Here is a tiny trained network, its code and every weight. The questions are about switching its units off for an input and a class, where a switched-off unit gives its printed mean instead of its output.

import numpy as np


def w(rows, s, z=0):
    codes = np.array(rows[::2]) - 128.0
    scale = np.full(codes.shape[1], s)
    scale[-1] = z or s
    return codes * scale


def f(y):
    return y / 2 * (1 + np.tanh(0.7978845608 * (y + 0.044715 * y**3)))


def log_softmax(a):
    a = a - a.max(-1, keepdims=True)
    return a - np.log(np.exp(a).sum(-1, keepdims=True))


def net(x, mask):
    res = np.array(x, float).reshape(1, 7) / 4 @ E
    y = f(res @ A[0][:, :-1].T + A[0][:, -1])
    res = res + np.where(mask, y, B[0][:, -1]) @ B[0][:, :-1]
    return log_softmax(res[-1] @ U[:, :-1].T + U[:, -1])


A, B = {}, {}
E = w([
[119,129,82,140,117],'x0',
[217,24,51,131,141],'x1',
[171,204,107,198,137],'x2',
[17,112,78,182,124],'x3',
[225,127,182,147,206],'x4',
[60,180,1,168,212],'x5',
[164,167,113,159,140],'x6',
],0.008)
A[0] = w([
[66,192,117,116,124,104],'n1',
[197,163,106,142,143,116],'n2',
[25,128,140,101,84,174],'n3',
[175,94,98,63,143,202],'n4',
[191,112,140,61,95,254],'n5',
[174,154,97,82,137,104],'n6',
[101,141,131,97,118,174],'n7',
[212,95,197,111,155,216],'n8',
[40,74,169,98,191,146],'n9',
[125,163,136,160,125,134],'n10',
[118,224,170,169,165,199],'n11',
[108,8,92,146,196,174],'n12',
[110,151,197,117,7,185],'n13',
[155,86,118,209,115,196],'n14',
],0.012,0.0063)
B[0] = w([
[103,100,90,191,87,186],'n1',
[190,186,143,156,104,180],'n2',
[95,117,135,116,61,213],'n3',
[173,70,99,68,137,206],'n4',
[184,151,114,80,174,236],'n5',
[139,105,112,149,158,151],'n6',
[107,95,61,128,50,156],'n7',
[132,168,117,94,137,252],'n8',
[187,194,119,183,1,189],'n9',
[113,153,86,129,104,149],'n10',
[191,128,84,130,66,219],'n11',
[150,132,117,90,145,233],'n12',
[120,110,71,70,150,210],'n13',
[167,174,116,118,161,189],'n14',
],0.0089,0.011)
U = w([
[168,142,197,145,169,12],'0',
[105,117,85,159,178,17],'1',
[149,95,64,5,166,254],'2',
[71,101,96,133,84,86],'3',
[198,183,140,205,120,231],'4',
],0.012,0.0031)

Each question gives the input, the list of numbers given to net, and the class t.
The units are the neurons (one row each of A and B). Each row of codes is followed by its name. A weight is (code - 128) times the scale printed after its matrix; where a second scale follows, it is the last column's (A, B and U).
mask holds one flag per neuron, in row order. A switched-off neuron (its flag False) gives its mean, the last column of its row in B, instead of its output. The means were averaged over made-up inputs and are rounded, as every weight is.
A unit's drop is (log p(t) with every unit on - log p(t) with that unit switched off) / (log p(t) with every unit on - log p(t) with every unit switched off).
The circuit of an input: a set's keep is (log p(t) with only the set's units on - log p(t) with every unit switched off) / (log p(t) with every unit on - log p(t) with every unit switched off). Starting from the 12 units with the biggest drops (on a tie, the unit counted first), units are removed one at a time, each time the one whose removal leaves the highest keep (on an exact tie, the one counted first), for as long as the keep stays at least 0.8.
circuit, biggest first: the units of the circuit, biggest drop first
k most important neurons: the k neurons with the biggest drops, biggest first
drop when u is switched off: that unit's drop, to one decimal
input [-5,-3,8,-8,4,-8,-4], class 2: most important neuron : [n13]
input [-7,-1,-1,5,4,4,-4], class 4: 2 most important neurons : [n9, n13]
input [-3,3,0,5,-2,-3,-7], class 3: circuit, biggest first : [n9, n3]
input [5,7,5,-8,5,-4,8], class 2: 2 most important neurons : [n4, n5]
input [3,4,8,-8,-6,3,0], class 4: 3 most important neurons : [n2, n13, n12]
input [-5,-7,6,-1,2,-6,2], class 2: 2 most important neurons : [n13, n9]
input [3,-7,2,-4,7,-3,-3], class 2: 3 most important neurons : [n13, n9, n8]
input [7,5,7,-8,-8,2,6], class 4: 2 most important neurons : [n2, n13]
input [7,-4,2,-7,1,-8,8], class 2: drop when n13 is switched off : 0.3
input [-8,-6,6,-8,-2,-5,1], class 2: drop when n13 is switched off : 0.5
input [2,2,-3,4,-7,-2,-3], class 3: drop when n11 is switched off : 0.0
